Here is a tiny trained network, its code and every weight. The questions are about switching its units off for an input and a class, where a switched-off unit gives its printed mean instead of its output.

import numpy as np


def w(rows, s, z=0):
    codes = np.array(rows[::2]) - 128.0
    scale = np.full(codes.shape[1], s)
    scale[-1] = z or s
    return codes * scale


def norm(h):
    return h / np.sqrt((h * h).mean(-1, keepdims=True) + 1e-5)


def f(y):
    return np.maximum(y, 0)


def log_softmax(a):
    a = a - a.max(-1, keepdims=True)
    return a - np.log(np.exp(a).sum(-1, keepdims=True))


def net(x, mask):
    res = np.array(x, float).reshape(1, 2) / 4 @ E
    u = 0
    for l in range(2):
        y = f(norm(res) @ A[l][:, :-1].T + A[l][:, -1])
        res = res + np.where(mask[u : u + 5], y, B[l][:, -1]) @ B[l][:, :-1]
        u += 5
    return log_softmax(norm(res)[-1] @ U[:, :-1].T + U[:, -1])


A, B = {}, {}
E = w([
[133,3,71],'x0',
[70,80,227],'x1',
],0.0048)
A[0] = w([
[126,217,107,78],'L0N1',
[115,163,149,5],'L0N2',
[68,101,183,78],'L0N3',
[124,227,154,48],'L0N4',
[2,53,101,66],'L0N5',
],0.0085,0.0016)
B[0] = w([
[138,78,125,224],'L0N1',
[108,163,168,160],'L0N2',
[152,51,137,230],'L0N3',
[76,142,98,245],'L0N4',
[254,174,172,253],'L0N5',
],0.0069,0.0035)
A[1] = w([
[6,174,188,166],'L1N1',
[137,112,41,121],'L1N2',
[130,91,246,208],'L1N3',
[116,140,93,253],'L1N4',
[140,85,198,46],'L1N5',
],0.013,0.0047)
B[1] = w([
[213,119,62,217],'L1N1',
[67,204,108,189],'L1N2',
[68,53,133,254],'L1N3',
[84,164,228,189],'L1N4',
[107,250,142,178],'L1N5',
],0.013,0.0088)
U = w([
[32,46,243,139],'0',
[41,239,165,254],'1',
[254,214,81,60],'2',
[170,39,38,80],'3',
],0.024,0.0042)

Each question gives the input, the list of numbers given to net, and the class t.
The units are the neurons (one row each of A and B). Each row of codes is followed by its name. A weight is (code - 128) times the scale printed after its matrix; where a second scale follows, it is the last column's (A, B and U).
mask holds one flag per neuron, layer by layer. A switched-off neuron (its flag False) gives its mean, the last column of its row in B, instead of its output. The means were averaged over made-up inputs and are rounded, as every weight is.
A unit's drop is (log p(t) with every unit on - log p(t) with that unit switched off) / (log p(t) with every unit on - log p(t) with every unit switched off).
The circuit of an input: a set's keep is (log p(t) with only the set's units on - log p(t) with every unit switched off) / (log p(t) with every unit on - log p(t) with every unit switched off). Starting from all 10 units, units are removed one at a time, each time the one whose removal leaves the highest keep (on an exact tie, the one counted first), for as long as the keep stays at least 0.8.
units of the circuit, in order: the units of the circuit, biggest drop first
unit that matters most: the unit with the biggest drop
k most important neurons: the k neurons with the biggest drops, biggest first
k most important neurons of layer l: the k neurons of layer l with the biggest drops, biggest first
drop when u is switched off: that unit's drop, to one decimal
input [-7,-4], class 2: unit that matters most -> L1N3
input [-1,0], class 2: 3 most important neurons -> [L1N1 L0N4 L1N3]
input [6,-1], class 1: units of the circuit, in order -> [L1N1 L1N3]
input [-4,0], class 2: 2 most important neurons of layer 1 -> [L1N1 L1N3]
input [4,-1], class 1: units of the circuit, in order -> [L1N1 L1N3]
input [-6,-4], class 2: 4 most important neurons -> [L1N3 L1N1 L0N5 L0N4]
input [-7,1], class 2: 2 most important neurons -> [L1N1 L0N4]
input [1,0], class 0: 2 most important neurons -> [L1N1 L1N2]
input [-3,0], class 2: units of the circuit, in order -> [L1N1 L0N4]
input [-2,-1], class 2: 3 most important neurons -> [L1N1 L1N3 L0N5]
input [3,-2], class 1: units of the circuit, in order -> [L1N3 L1N1]
input [-6,1], class 2: 2 most important neurons -> [L1N1 L0N4]
input [-8,2], class 2: 2 most important neurons of layer 0 -> [L0N4 L0N3]
input [-5,8], class 3: 2 most important neurons -> [L1N1 L1N4]
input [6,-2], class 1: most important neuron -> [L1N1]
input [-4,-2], class 2: 3 most important neurons -> [L1N1 L1N3 L0N5]
input [-8,0], class 2: drop when L1N1 is switched off -> 1.0
input [8,-4], class 1: drop when L1N1 is switched off -> 0.2
input [5,-7], class 1: drop when L1N3 is switched off -> 0.0
